Below is a small trained network, with its code and all its weights. Each question gives an input and a class and asks what happens when units are switched off, that is, made to give their printed mean instead of their output.

import numpy as np


def w(rows, s, z=0):
    codes = np.array(rows[::2]) - 128.0
    scale = np.full(codes.shape[1], s)
    scale[-1] = z or s
    return codes * scale


def norm(h):
    return h / np.sqrt((h * h).mean(-1, keepdims=True) + 1e-5)


def f(y):
    return np.maximum(y, 0)


def log_softmax(a):
    a = a - a.max(-1, keepdims=True)
    return a - np.log(np.exp(a).sum(-1, keepdims=True))


def net(x, mask):
    res = np.array(x, float).reshape(1, 2) / 4 @ E
    u = 0
    for l in range(3):
        y = f(norm(res) @ A[l][:, :-1].T + A[l][:, -1])
        res = res + np.where(mask[u : u + 8], y, B[l][:, -1]) @ B[l][:, :-1]
        u += 8
    return log_softmax(norm(res)[-1] @ U[:, :-1].T + U[:, -1])


A, B = {}, {}
E = w([
[121,171,123,134,141,1,90],'x0',
[173,172,129,70,93,157,47],'x1',
],0.0054)
A[0] = w([
[94,72,143,60,40,197,82,71],'0.n0',
[179,84,83,164,140,201,130,105],'0.n1',
[132,185,116,136,149,62,99,2],'0.n2',
[105,74,48,116,208,11,64,210],'0.n3',
[107,33,124,220,180,141,196,152],'0.n4',
[147,144,121,192,141,199,138,71],'0.n5',
[160,246,128,148,54,136,48,111],'0.n6',
[152,162,251,85,61,137,64,29],'0.n7',
],0.0032,0.0033)
B[0] = w([
[39,158,143,148,77,69,96,174],'0.n0',
[144,240,150,117,78,85,168,177],'0.n1',
[20,238,133,178,59,37,181,145],'0.n2',
[111,136,191,131,27,212,191,252],'0.n3',
[228,167,125,100,142,131,18,250],'0.n4',
[131,206,165,152,89,121,128,150],'0.n5',
[94,3,77,165,169,126,148,195],'0.n6',
[124,4,103,65,128,128,96,156],'0.n7',
],0.0037,0.0039)
A[1] = w([
[71,112,144,211,162,108,208,112],'1.n0',
[44,27,125,139,89,157,167,137],'1.n1',
[179,203,150,143,83,154,115,100],'1.n2',
[136,117,69,76,167,142,37,48],'1.n3',
[92,88,133,216,212,99,158,21],'1.n4',
[93,77,120,121,189,119,106,47],'1.n5',
[129,87,122,191,253,123,191,3],'1.n6',
[245,198,142,176,173,82,80,133],'1.n7',
],0.0053,0.0039)
B[1] = w([
[147,112,91,112,148,168,73,254],'1.n0',
[92,88,195,116,125,95,183,216],'1.n1',
[117,79,148,84,159,92,140,206],'1.n2',
[165,78,104,132,191,65,129,172],'1.n3',
[201,121,66,80,165,117,79,183],'1.n4',
[79,193,134,100,38,125,121,130],'1.n5',
[189,105,68,120,183,90,2,189],'1.n6',
[95,100,154,118,110,78,148,194],'1.n7',
],0.0072,0.0035)
A[2] = w([
[156,96,143,97,162,48,121,49],'2.n0',
[57,254,82,246,119,20,81,71],'2.n1',
[195,95,57,76,177,161,23,61],'2.n2',
[159,139,156,171,118,251,191,37],'2.n3',
[235,98,75,100,120,107,54,15],'2.n4',
[145,123,163,71,96,119,108,119],'2.n5',
[100,91,55,161,152,140,175,9],'2.n6',
[228,88,83,107,155,123,23,4],'2.n7',
],0.0067,0.0033)
B[2] = w([
[101,129,149,161,99,160,181,201],'2.n0',
[137,185,132,49,103,254,102,192],'2.n1',
[195,77,65,210,212,44,111,254],'2.n2',
[93,248,124,72,81,159,73,170],'2.n3',
[170,97,71,186,211,163,125,221],'2.n4',
[128,137,107,172,145,102,143,186],'2.n5',
[135,126,147,147,90,50,172,131],'2.n6',
[220,73,62,214,230,81,79,241],'2.n7',
],0.0086,0.0067)
U = w([
[221,29,31,212,228,73,47,114],'0',
[78,232,154,19,32,246,57,250],'1',
[15,47,222,177,57,25,241,36],'2',
],0.011,0.002)

Each question gives the input, the list of numbers given to net, and the class t.
The units are the neurons (one row each of A and B). Each row of codes is followed by its name. A weight is (code - 128) times the scale printed after its matrix; where a second scale follows, it is the last column's (A, B and U).
mask holds one flag per neuron, layer by layer. A switched-off neuron (its flag False) gives its mean, the last column of its row in B, instead of its output. The means were averaged over made-up inputs and are rounded, as every weight is.
A unit's drop is (log p(t) with every unit on - log p(t) with that unit switched off) / (log p(t) with every unit on - log p(t) with every unit switched off).
unit that matters most: the unit with the biggest drop
k most important neurons: the k neurons with the biggest drops, biggest first
top k neurons in layer l: the k neurons of layer l with the biggest drops, biggest first
drop of u: that unit's drop, to one decimal
input [-7,-6], class 1: 3 most important neurons	(0.n6, 1.n1, 2.n3)
input [-3,-1], class 2: unit that matters most	0.n3
input [3,3], class 2: 4 most important neurons	(0.n3, 0.n4, 0.n7, 2.n7)
input [-7,5], class 1: 2 most important neurons	(0.n4, 1.n6)
input [1,-3], class 2: 2 most important neurons	(0.n6, 0.n4)
input [-2,2], class 2: 2 most important neurons	(0.n4, 2.n7)
input [-6,5], class 1: 3 most important neurons	(0.n4, 1.n6, 1.n0)
input [3,-2], class 2: top 4 neurons in layer 2	(2.n7, 2.n2, 2.n1, 2.n4)
input [-2,3], class 2: top 4 neurons in layer 1	(1.n1, 1.n0, 1.n6, 1.n4)
input [0,-3], class 2: 2 most important neurons	(0.n4, 0.n6)
input [-1,-2], class 2: 2 most important neurons	(0.n4, 1.n7)
input [-7,6], class 1: 4 most important neurons	(0.n4, 1.n6, 1.n0, 1.n4)
input [-3,3], class 2: top 2 neurons in layer 2	(2.n7, 2.n1)
input [-5,-4], class 1: unit that matters most	0.n6
input [8,1], class 1: drop of 2.n1	0.2
input [0,0], class 2: drop of 2.n2	0.1
input [2,2], class 2: drop of 0.n4	0.5
